Every row comes from one small tree of marks. The marks that hang from a mark follow it in brackets, in alphabetical order. Every link used is in the known rows. Which tree was each row made from?
Known rows:
bomak[kudimem tuku[likas]]: [ 3.13 -0.34  2.44 -0.53  0.13  3.72  2.98 -1.19 -5.07  0.81 -2.04 -1.04
  4.16  0.65  1.37  0.35 -0.49 -1.19  0.44 -1.24  2.00 -1.67  1.38 -0.79
 -2.22  1.29  1.49  1.59 -0.51  2.40  1.23 -3.84  1.63 -0.69  2.80  0.68
  4.90 -3.78 -1.52  2.09  1.50 -1.62]
fafut[gesal kudimem lanak larep tuku[bomak[giru]]]: [ 1.49  0.20  2.86  5.86  0.28  6.66 -0.01 -1.10 -2.13  0.11 -1.69 -0.72
  5.51 -1.04 -2.85 -2.24 -1.83  1.93 -0.51 -1.70  2.82  3.45  7.93  0.45
  0.89  2.57  1.25 -0.48 -3.39  2.85 -3.13 -0.48 -0.26  3.50  1.06  0.31
  5.20 -3.03 -2.02  4.41  2.17  0.12]
bomak[giru[likas] kudimem[lanak[larep]] tuku]: [ 4.09  1.69  4.85  2.13 -0.05  2.95 -0.60 -1.00 -2.28  1.95 -1.74 -1.59
  4.34  0.67  0.55 -3.25 -0.73 -0.58  1.79 -0.89  2.22  2.47  3.73  0.44
 -1.96 -2.67  0.15  0.02  0.63  2.92  1.54 -1.88  0.95  0.64  1.63  0.79
  4.79 -4.00 -0.33  1.95  2.01 -1.73]
bedipu[fafut[bomak[kudimem] gesal] fupip likas[tuku]]: [ 1.55 -1.11 -3.87  2.95  0.46  4.73 -1.60 -0.57  2.02 -0.44 -0.32 -0.28
  3.14  2.99  7.85  6.27  1.84  1.00 -2.73 -0.90  3.56  1.95  2.23 -0.37
 -1.04  2.33  1.83  1.46 -2.97 -1.91 -2.58 -1.14  3.10  4.96  4.45  2.26
  5.18 -2.20 -1.00  1.21  1.30 -2.21]
gesal[bomak[kudimem tuku[likas]]]: [ 3.97  0.57  2.17 -0.15  0.28  3.15  1.69 -1.11 -4.10  1.21 -2.09 -1.30
  3.87  0.40  1.71  0.13 -0.33  0.08  0.06 -0.84  1.86 -0.47  1.79 -0.36
 -2.16  3.37  1.99  1.23 -0.43  3.18  1.27 -3.73  1.09  0.26  2.82  0.49
  4.51 -3.66 -1.33  1.98  2.01 -0.74]
fafut[gesal[likas] larep[lanak tuku]]: [ 1.87 -1.25 -0.21  3.14  0.83  2.06 -0.98  0.26 -1.67  2.26 -2.58 -0.98
  3.46 -0.42 -0.05 -2.57  0.50  0.88 -1.38 -2.06  1.92  1.10  5.12  0.56
 -0.24  1.81  1.18 -0.02  0.78  4.69 -2.18 -0.86  1.34  2.39  2.90 -0.71
  5.58 -3.78 -1.74  1.09  3.38  1.15]
giru[likas[bedipu[fupip] tuku]]: [ 1.23 -2.83 -2.52 -1.07  0.74  0.44 -2.60 -0.72  1.26 -0.22 -1.77  0.54
  3.40 -0.01  4.86  2.25 -0.18 -0.74  0.16 -0.43  4.59  1.55  1.20  1.17
 -2.28 -3.60  1.84  1.66  1.31  3.34 -3.46 -1.95  0.99  0.10  2.98  0.44
  4.70 -2.72  0.39  1.40  1.32 -1.17]
giru[likas[bedipu[fafut fupip[gesal]] tuku[bomak]]]: [ 1.57 -1.78 -2.47 -1.04  0.65  0.73 -1.20 -0.70  2.86 -0.72 -1.48  0.36
  2.84  1.89  5.50  4.08 -0.83 -0.74 -0.80 -0.24  4.50  2.55  1.03  2.01
 -2.76 -1.33  2.39  1.23  0.39  0.77 -2.73 -2.54  1.86  0.75  4.27  1.18
  4.62 -2.11 -0.06  1.70  2.17 -2.10]
lanak[giru larep[kudimem]]: [ 4.43 -1.46  1.22  1.69  0.58  0.89 -1.30 -0.09 -3.29  1.89 -2.80 -0.82
  4.04 -1.21  4.51 -3.32 -0.71 -1.16  3.41  0.32  2.37  3.44  2.64  2.12
 -0.48 -3.05 -0.73 -0.29  3.14  1.55  1.13 -1.42  1.36  0.00  3.09 -0.77
  4.20 -3.84  0.31  0.22  2.89 -0.64]
fafut[bomak kudimem lanak[giru]]: [ 1.94 -1.32 -0.77  4.58  0.34  2.12 -4.80  0.00 -1.38  1.38 -1.80  0.03
  3.88 -1.40  3.29 -1.78 -0.84  0.44  2.02  1.34  2.31  0.75  3.94  1.16
  1.59  0.29 -2.25  0.55  0.24  0.04 -3.99 -0.93  0.25  2.72  2.02 -0.52
  5.36 -0.61 -0.49  1.49 -2.40 -0.47]
fafut[gesal[bomak] larep[lanak]]: [ 4.23 -0.10  0.80  3.50  0.87  1.35 -2.89  0.19 -0.37  2.93 -2.27 -1.33
  3.50 -1.11  1.88 -2.55  0.10  2.02 -0.44 -2.05  2.66  4.11  5.52  1.55
  0.47  3.45  2.40  0.46  0.59  4.90 -0.80 -1.41  0.13  2.47  2.90 -0.37
  4.43 -3.11 -1.03  1.00  3.94  1.04]
tuku[likas[bedipu[fafut[kudimem[lanak] larep]]]]: [ 2.82 -3.47  0.14  0.11  0.82  5.64 -0.52 -0.87 -0.05  1.48 -1.77 -0.45
  3.36  0.95  5.75  2.37  0.72  1.05  0.90 -1.01  3.13  2.40  1.17  1.64
 -1.23 -0.47  1.78  0.97 -0.07  3.82  0.00 -2.11  0.56  1.02  2.88  0.01
  4.78 -3.70 -2.13  0.38  1.94 -2.24]
larep[kudimem lanak[giru]]: [ 3.86 -0.56 -0.26  1.37  0.20 -2.50 -1.73  0.66 -3.48  1.46 -3.06 -0.65
  3.27 -0.07  1.62 -3.53  1.23 -2.40  2.80  0.25  1.49  0.51  3.51  1.00
  0.42 -0.91 -1.98 -0.35  2.87  0.50 -2.27 -1.01  2.18  0.95  3.59 -2.19
  4.77 -2.18  0.46 -0.09  1.67 -1.22]
bedipu[fafut[gesal larep[lanak]] likas[tuku]]: [ 2.64 -1.96 -0.66  1.33  0.54  2.46 -0.56 -0.28  3.63  1.48 -1.69 -0.94
  2.21  1.30  5.85  2.18  0.24  2.18 -1.76 -0.92  4.02  3.95  3.01  0.92
 -0.90  1.26  1.54  0.04 -0.68  0.89 -1.54 -1.64  1.55  3.88  3.95  0.36
  4.73 -4.42 -1.19 -0.46  3.29 -1.00]
fafut[gesal kudimem lanak[giru larep[tuku[likas]]]]: [ 1.64 -2.06  2.13  5.65  0.64  2.95 -0.62  0.31 -3.24 -1.49 -2.64 -0.60
  5.36 -1.58  1.48 -3.06  0.14  0.52  1.75 -0.18  2.62  0.25  5.61  0.79
  0.73 -3.15 -0.80 -0.21 -0.10  0.64 -0.66 -0.20  0.62  2.01  2.35 -0.76
  4.75 -4.22 -1.19  2.15  0.91 -1.04]
kudimem[lanak[giru[tuku]]]: [ 2.31 -1.20 -0.37  1.83  0.50 -0.99 -3.09  0.19 -0.69  1.82 -2.35 -0.13
  4.22 -1.30  3.17 -2.56 -1.11 -1.46  2.88  1.92  1.98  1.26  0.52  1.70
 -0.66 -4.24 -2.21  1.18  3.35  1.32  0.12 -1.53  1.32 -0.36  3.45 -0.06
  4.57 -2.48  0.35  0.60  0.24 -1.03]
fupip[bedipu[fafut[gesal tuku]] likas]: [ 5.45 -1.53 -0.45  1.61  0.58  2.03  1.41 -1.49 -2.49  2.01 -0.83  0.20
  4.12  0.67  4.89  6.44 -0.09 -0.68  0.73  0.61  3.62  1.37 -0.62  0.74
 -2.50  2.22  4.00  0.03 -0.46  2.53 -1.87 -0.69  4.91  1.41  2.92 -1.02
  3.54 -2.98 -0.99  3.79  4.04 -0.07]
kudimem[lanak[giru[tuku[bomak likas]] larep]]: [ 2.29 -1.94  1.79  0.71  0.97  0.59 -1.17  0.25 -1.89  1.62 -2.54 -0.98
  4.52 -0.93  3.16 -2.39 -0.91 -1.04  3.33  1.09  1.89  1.40  0.68  2.01
 -0.96 -6.34 -2.79  0.77  3.04  2.37  1.47 -1.75  1.01 -0.89  3.02  0.63
  4.37 -5.11  0.88  0.35  1.23 -0.84]
bomak[giru kudimem[lanak] tuku[likas[bedipu]]]: [ 2.20 -0.02  3.75  0.37  0.34  4.55  2.20 -1.60 -3.49  1.00 -1.67 -1.34
  4.09  1.85  1.27 -0.76  0.40 -0.71  1.32 -1.61  2.47 -0.38  2.01 -0.47
 -2.17 -1.62  0.23  0.75 -0.94  3.84  0.21 -2.62  0.40  0.57  1.43  0.42
  5.04 -3.96 -0.69  1.80  1.15 -2.98]
bomak[giru[likas[bedipu] tuku] kudimem[lanak]]: [ 3.23  1.04  2.19  1.48 -0.03  2.17 -2.51 -1.30 -0.95  1.96 -1.64 -0.45
  3.93  1.96  0.88 -1.03 -1.07 -1.16  2.03  0.07  2.66  1.51  2.63  0.69
 -1.39 -3.50 -0.33  0.43  0.91  1.70  0.50 -1.50  0.65  0.42  2.11  0.65
  5.29 -3.00  0.46  1.73  0.60 -2.65]
gesal[bomak likas[bedipu tuku]]: [ 1.65 -2.29 -1.37 -0.90  0.75  2.37 -1.97 -1.60  0.08  1.96 -2.85 -0.05
  2.69  0.38  4.81  0.57  0.38  1.92 -0.72 -0.12  3.43  1.20  0.61  0.76
 -3.07  1.64  1.77  0.69  0.85  5.69 -3.75 -1.99 -0.87  2.72  2.57 -1.00
  4.86 -3.43 -1.01  0.10  2.33 -0.18]
likas[bedipu[fafut[tuku]]]: [ 2.16 -2.12 -1.14 -1.00  0.56  2.13 -1.47 -1.63  2.91  1.40 -1.75  0.23
  3.37  0.58  5.02  3.73 -1.12 -0.89  0.14 -0.44  3.79  2.31  0.88  1.37
 -1.98 -0.08  2.07  0.81  0.23  3.20 -0.66 -2.84  1.76  0.44  3.72 -0.66
  4.29 -2.66 -1.30  2.10  2.58 -0.76]
kudimem[lanak[giru[likas[bedipu[fafut[tuku]]]] larep]]: [ 2.89 -2.09  0.93  2.22  0.83  1.27 -4.05 -0.33  1.59  1.20 -2.11 -0.34
  4.18 -0.58  5.51 -2.25 -0.22 -0.39  2.79  1.16  2.91  4.71  1.41  2.66
 -1.39 -7.44 -1.14 -0.49  2.69  2.58  1.45 -0.40  0.81  0.31  2.92 -0.78
  4.19 -4.36  0.11  0.72  2.95 -1.29]
tuku[bomak[kudimem] likas[bedipu]]: [ 1.67 -1.81  1.34 -2.10  0.51  3.75  1.23 -1.44 -3.02  1.09 -2.13 -0.68
  3.56  1.66  3.00  2.59 -0.02 -0.91  0.70 -0.93  2.86 -1.08  0.79  0.21
 -2.01  0.68  1.14  1.37 -1.09  3.25 -0.35 -3.07  0.44 -0.36  3.16  0.40
  4.58 -4.40 -0.54  1.49  1.84 -1.95]
bomak[giru[tuku] kudimem]: [ 3.73  1.40  2.38  0.56 -0.07  2.15 -0.11 -1.33 -2.47  2.90 -1.81 -0.68
  4.05  1.06  0.09  0.59 -3.00 -1.56  1.79 -0.34  2.57 -0.17  2.75  0.35
 -0.99  0.76  0.17  0.98  0.55  0.82 -0.14 -2.72  1.88 -0.20  2.91  0.69
  4.98 -2.71  0.03  2.32  0.69 -1.41]
kudimem[lanak[giru[likas[bedipu]]]]: [ 2.29 -1.94 -0.80  2.36  0.59 -0.77 -5.11 -0.04  0.70  1.44 -2.24  0.18
  3.77 -1.08  5.38 -2.89  0.08 -0.73  2.72  1.82  2.95  2.88  0.67  2.13
 -1.05 -4.90 -1.02  0.57  3.00  2.43 -0.39 -0.75  0.00  0.20  3.00 -1.02
  4.42 -2.46  0.31  0.24  1.10 -1.47]
giru[likas tuku[bomak[kudimem]]]: [ 3.50  0.90  0.44 -0.48 -0.15  0.05 -0.83 -0.77 -2.36  1.37 -1.99 -0.17
  3.75  1.08  0.01  0.59 -2.46 -2.11  0.72  1.06  1.91 -0.10  1.38  0.48
 -1.79  0.02  0.27  1.26  1.32  0.15  1.65 -3.73  1.93 -1.42  3.72  1.79
  5.19 -3.00  0.59  2.25  0.46 -0.57]
kudimem[lanak[giru[likas]]]: [ 2.76 -1.52 -0.45  2.86  0.46 -1.18 -5.17  0.36  0.15  1.74 -2.32  0.02
  4.06 -1.55  4.82 -3.17 -0.35 -0.80  2.97  2.16  2.55  2.47  0.87  2.07
 -0.75 -3.89 -1.24  0.61  3.22  1.64 -0.46 -0.65  0.54  0.06  3.35 -1.09
  4.33 -2.45  0.12  0.31  0.92 -1.15]
likas[tuku[bomak[giru kudimem]]]: [ 1.53 -0.24  2.39 -1.71 -0.06  1.71  0.37 -1.17 -1.45  1.88 -2.29 -0.92
  3.39  0.75  0.91  0.85 -1.81 -0.62  1.19 -0.36  3.19  0.19  2.69  0.37
 -1.79  0.27 -0.04  0.87  0.13  2.27 -3.32 -1.89  1.71  0.76  3.25  0.45
  4.42 -3.60  0.13  1.39  0.98 -1.75]
bedipu[fafut fupip[gesal] likas[tuku]]: [ 1.20 -1.63 -3.89  0.28  0.75  1.96  0.59 -0.11  4.44 -0.80 -1.00  0.01
  3.05  1.50  7.82  6.99 -1.04 -0.07 -2.26 -0.56  4.99  1.80  0.55  1.46
 -2.24  0.91  2.34  1.84 -1.07 -2.48 -4.37 -2.35  3.33  2.95  5.18  1.68
  4.54 -2.38 -1.41  1.33  2.38 -2.01]
fupip[bedipu[fafut[bomak larep] likas[tuku]] gesal]: [ 3.36 -0.75 -1.24  0.88  0.88  3.41  1.05 -1.04  2.18  2.31 -0.30 -0.79
  1.69  0.86  6.65  5.52 -2.75  1.20 -1.28 -1.11  4.24  4.24  1.25  2.28
 -1.24  2.57  2.59  0.52 -0.80  0.19 -2.80 -2.25  3.01  3.33  2.98  1.42
  4.51 -2.88 -1.30  1.45  1.91 -1.12]
bomak[giru[likas[bedipu]] kudimem[lanak] tuku]: [ 3.09  1.38  3.05  1.64 -0.11  2.74 -0.62 -1.54 -1.67  1.23 -1.50 -0.91
  3.76  1.61  0.99 -2.33 -0.11 -0.86  1.02 -0.69  2.60  1.87  2.85  0.03
 -2.30 -1.96  0.62  0.26 -0.05  3.07  0.69 -2.23  0.40  0.87  1.53  0.59
  5.11 -2.70 -0.26  2.06  1.34 -2.50]
likas[bedipu[fafut fupip]]: [ 2.37 -2.63 -3.58 -0.66  0.91  1.77 -2.13 -0.89  3.67  1.06 -1.11  0.47
  3.22  0.73  7.11  5.31 -0.20 -0.89 -0.49 -0.57  4.15  2.60  0.47  1.87
 -2.00  0.24  2.72  1.91  0.31  2.19 -1.80 -2.72  2.22  0.96  4.35  0.47
  4.14 -1.10 -1.12  1.83  2.73 -1.00]
fafut[bomak gesal kudimem[lanak]]: [ 2.38  0.11 -0.70  7.04 -0.06  4.26 -5.92 -0.02 -2.40  1.40 -1.79 -0.47
  4.56 -0.27  3.47 -1.36  2.85  1.09  0.63 -1.15  1.27  2.37  5.13  0.30
  1.38  3.16  0.60  1.51 -0.81  2.74 -1.37  0.03  0.98  4.42  2.81  0.73
  5.46 -0.79 -2.02  1.15 -1.31 -1.50]

Write each row's tree:
[ 3.90 -0.79 -1.15  1.25  0.20  3.55  1.20 -1.68 -0.03  1.08 -0.63  0.03
  3.21 -0.16  4.40  5.57 -1.12 -0.39 -0.42  0.41  3.01  2.21  0.72  0.55
 -1.83  2.10  1.97  0.15 -1.47  0.52 -0.88 -1.80  3.75  2.58  2.97  0.00
  4.06 -3.18 -1.90  2.72  2.11 -0.75] | fupip[bedipu[fafut[kudimem tuku] likas]]
[ 1.14  0.38  1.11  0.22 -0.07  0.15 -0.29  0.03 -2.47  0.51 -2.14 -0.85
  3.75  0.32 -0.72 -1.49 -0.71 -2.52  1.08  1.12  1.19 -0.91  2.61  0.28
 -1.35 -2.42 -1.59  0.18  1.39  0.79  0.22 -1.42  3.30 -0.60  3.81  0.49
  4.88 -3.56 -0.09  2.06  0.74 -1.11] | larep[tuku[bomak[kudimem[lanak[giru[likas]]]]]]
[ 2.75 -0.26 -0.33  0.52  0.83  2.46  0.07 -2.01 -0.89  2.37 -2.23 -0.44
  2.89  0.75  3.45 -0.24 -0.54  1.23 -1.04 -0.51  2.98  1.11  0.78  0.39
 -3.24  4.44  2.04  0.29  0.01  5.82 -1.83 -3.81 -1.12  2.26  1.67 -0.55
  5.05 -2.58 -0.70  1.36  2.31  0.67] | gesal[bomak[giru tuku] likas[bedipu]]
[ 1.81  0.22  1.82  2.93  0.24  4.17 -0.21 -0.16 -2.08  1.59 -1.82 -1.49
  4.14 -0.12 -0.73 -2.13 -0.17  0.44 -0.77 -1.76  1.62  2.74  5.52  0.50
 -0.24  1.25  1.61  0.58 -0.41  3.62  0.86 -0.96  2.05  1.59  3.17  1.47
  4.95 -3.63 -1.85  2.23  2.95 -0.37] | fafut[gesal larep[tuku[bomak[kudimem[lanak]]]]]
[ 2.62 -2.36 -1.39  1.24  0.50  5.25 -1.88 -1.49  0.39  2.39 -2.22  0.00
  3.25  1.34  4.46  0.25  0.97  1.03 -0.44 -0.45  2.34  3.74  1.51  1.22
 -2.17  1.18  1.77 -0.23  0.26  4.13 -1.59 -1.11  0.42  3.05  2.77 -1.13
  5.37 -2.77 -2.66  0.65  3.69 -0.95] | gesal[likas[bedipu[fafut[larep[kudimem[lanak]] tuku]]]]
[ 2.52  0.07  0.41  0.28  0.88  1.19  1.39 -0.77 -0.96  0.39 -2.29 -0.78
  3.60  0.04  3.58  1.20 -1.67 -0.23 -0.47 -1.78  3.60  0.48  1.48  1.43
 -2.04  3.09  3.03  1.72  0.21  3.02 -0.98 -4.36  0.45  0.25  3.20  0.46
  4.54 -2.76 -1.30  2.13  1.98 -0.74] | fupip[gesal[bomak[tuku[likas[bedipu]]]]]
[ 3.40 -0.84 -0.14  2.38 -0.04  0.31 -2.79  0.20 -2.76  1.45 -2.68 -0.52
  4.10 -0.52  3.20 -3.25  1.29 -1.45  2.94  0.83  1.45  2.27  2.53  1.12
 -0.18 -0.85 -0.83  0.36  2.42  1.19 -0.87 -0.56  1.66  1.35  3.42 -1.21
  4.58 -1.95 -0.84  0.18  1.22 -1.94] | larep[kudimem[lanak[giru]]]
[ 1.73 -2.39  0.25 -1.86  0.83  1.74  2.48 -1.19 -2.22  0.45 -2.12 -0.52
  3.66 -0.21  3.38  1.51 -0.49 -1.16  0.18 -1.31  3.16 -1.18  0.01 -0.04
 -2.46  0.30  1.66  1.93  0.36  4.77 -0.03 -4.89  0.71 -1.15  2.43  0.40
  4.73 -3.73 -0.71  1.68  0.93 -0.43] | bomak[tuku[likas[bedipu]]]
[ 0.82 -2.23  0.25  0.30  0.88  0.85 -1.50 -0.20 -0.31  1.41 -1.71 -0.84
  3.89 -1.04  2.61  1.14 -1.17 -0.13  0.57 -0.49  2.77 -2.12  2.19 -0.15
  0.12  1.58 -0.77  1.76 -0.36  3.06 -3.93 -3.75  0.34  0.88  1.77 -0.09
  5.11 -2.76 -0.48  2.16 -2.16  0.99] | fafut[bomak[tuku[likas]] lanak]
[ 2.90 -1.36 -0.96  4.84  0.69  1.71 -2.68 -0.82  1.81  0.27 -2.13  0.31
  4.37  0.30  4.67  0.28 -0.97  1.47 -0.26  1.75  2.82  2.21  2.26  1.19
 -1.14  2.78  1.09 -0.88 -0.69 -0.22 -1.18 -1.06  0.42  3.23  3.89 -2.37
  4.37 -2.43 -1.78  2.46  3.32 -0.07] | bedipu[fafut[gesal[bomak likas] lanak[giru] tuku]]
[ 3.57  0.18 -0.31  1.20  0.23 -0.75 -0.90 -0.53 -3.33  0.91 -2.06  0.21
  3.60  0.56  2.08 -1.89 -2.73 -2.19  2.03  2.58  2.01  0.69  0.42  1.31
 -1.46 -2.44 -1.41  0.35  2.45 -1.31  2.27 -3.03  1.38 -1.77  3.66  0.89
  5.05 -2.57  1.66  1.50  0.72 -1.05] | lanak[giru[likas tuku[bomak[kudimem]]]]
[ 2.31 -1.50 -3.20 -0.57  0.78 -0.27 -1.79 -0.71  0.29  0.11 -1.46  0.76
  3.79  0.41  3.10  2.60 -1.48 -2.12  0.08  0.10  3.53  0.61  0.43  1.09
 -1.96 -3.04  1.32  2.10  1.82  1.95 -0.33 -3.74  1.51 -1.36  3.12  1.73
  5.24 -2.16  0.92  2.33  0.56 -0.23] | giru[likas[bedipu[fupip]] tuku]
[ 0.65 -1.45  0.25 -1.89  0.58 -1.29  3.64  0.53 -5.71 -1.24 -2.96 -1.28
  2.86  2.12 -1.53 -1.62  2.36 -3.77  1.61 -0.61  0.72 -3.45  3.23 -0.34
 -0.43 -3.27 -3.38 -0.92  1.46  1.32 -1.78 -1.87  3.44 -0.36  3.22 -1.13
  5.46 -4.67  1.20  0.64  0.85 -1.80] | larep[kudimem lanak[giru] tuku[bomak likas[bedipu]]]
[ 1.49 -1.22 -0.76  1.03  0.52  1.08 -1.21 -0.53 -0.15  1.68 -2.98  0.00
  3.57 -0.32  4.10  0.69 -2.04  0.17 -0.10 -0.78  3.83  0.36  1.39  1.75
 -2.04  2.16  2.02  1.46  1.30  1.85 -4.81 -2.02  0.63  1.64  3.90 -0.74
  4.99 -2.47 -1.93  0.96  1.85 -0.97] | fupip[gesal[likas[tuku]]]
[ 3.55 -1.06  1.14  1.37  0.45  0.00 -0.33  0.31 -3.85  0.26 -2.67 -0.89
  3.88 -0.53  2.13 -3.64 -0.53 -2.24  2.83  0.60  1.82  1.94  3.33  1.48
 -0.77 -5.21 -1.31 -1.10  3.53  0.90  1.90 -1.33  2.74 -1.00  2.98 -0.46
  4.83 -4.75  0.78  0.88  2.11 -0.54] | lanak[giru[likas] larep[kudimem tuku]]
[ 3.77 -0.39 -0.43  2.35 -0.09 -0.30 -2.47  0.21 -3.27  0.82 -2.57 -0.28
  4.08  0.17  2.22 -3.38  0.80 -1.92  2.88  1.35  1.19  1.96  2.18  0.99
 -0.41 -2.19 -1.21  0.26  2.92  0.26  0.46 -1.16  1.79  0.54  3.28 -0.46
  5.07 -2.15 -0.06  0.40  0.58 -1.99] | larep[kudimem[lanak[giru[likas tuku]]]]
[ 2.19 -1.25  1.16  6.00  0.66  7.36 -0.55 -0.41 -3.67  0.46 -1.26 -1.12
  4.34 -0.47  1.12 -1.97  0.50  2.95 -1.05 -2.44  2.07  2.12  6.48 -0.12
  1.50  3.93  1.38  0.92 -2.78  3.38 -1.66 -2.16 -0.67  3.86  0.61  1.57
  6.09 -2.14 -2.28  2.39 -0.73 -0.06] | fafut[bomak[tuku[likas]] gesal kudimem lanak larep]
[ 2.93  0.47 -2.23  2.46  1.00  0.27 -2.12  0.15  0.77  0.58 -1.37 -0.09
  4.34 -0.43  4.11  2.68 -1.95 -0.74 -0.25 -1.07  4.09  1.66  2.56  2.17
 -1.19  2.51  2.96  1.89  0.38  0.86 -3.90 -2.29  1.70  0.90  3.82  0.70
  4.37 -1.06 -0.50  2.99  2.25 -0.28] | bedipu[fupip[gesal[bomak[giru[likas]]]]]
[ 2.51 -1.14  1.52  1.14  0.73 -0.18 -2.31  0.22 -0.83  2.13 -2.50 -0.88
  4.37 -1.34  2.80 -3.08 -1.30 -1.17  3.14  1.33  1.87  2.52  1.25  2.24
 -0.89 -6.03 -2.74  0.74  3.42  2.22  1.34 -1.56  1.26 -0.46  3.20  0.77
  4.26 -4.21  0.86  0.53  1.42 -0.47] | kudimem[lanak[giru[tuku[bomak]] larep]]
[ 3.47 -0.83  0.14  0.00  0.27  3.69 -1.68 -1.59  1.11  1.49 -1.39 -0.08
  3.07  1.59  3.45  1.58 -1.38 -0.12 -0.25 -0.14  3.30  4.10  2.12  1.52
 -2.10 -0.23  2.47 -0.07 -0.17  2.37  1.12 -2.44  1.05  0.26  3.14  0.43
  4.84 -3.15 -0.88  2.14  3.38 -1.10] | giru[likas[bedipu[fafut[larep tuku[bomak[kudimem]]]]]]
[ 3.58  0.35  1.19  2.56 -0.11  1.28 -3.10 -0.36 -2.54  1.65 -2.10 -0.29
  4.22  0.30  2.17 -2.96 -0.65 -1.29  2.51  1.55  1.69  1.49  1.78  1.02
 -1.01 -3.82 -1.16  0.63  2.07 -0.07  1.50 -0.81  1.35  0.06  3.34  0.16
  4.90 -2.62 -0.20  1.06  1.16 -2.41] | bomak[kudimem[lanak[giru[likas tuku]]]]
[ 3.95  1.96  2.66  1.59  0.10  2.36 -1.20 -1.39 -1.36  1.55 -1.66 -1.20
  3.55  1.17  1.41 -2.01 -0.03  0.35  0.52 -0.42  2.34  2.37  2.97  0.29
 -2.22  0.80  1.28  0.17 -0.06  3.71  0.85 -2.46  0.12  1.51  1.80  0.41
  4.68 -2.79 -0.32  1.95  1.89 -1.44] | gesal[bomak[giru[likas[bedipu]] kudimem[lanak] tuku]]
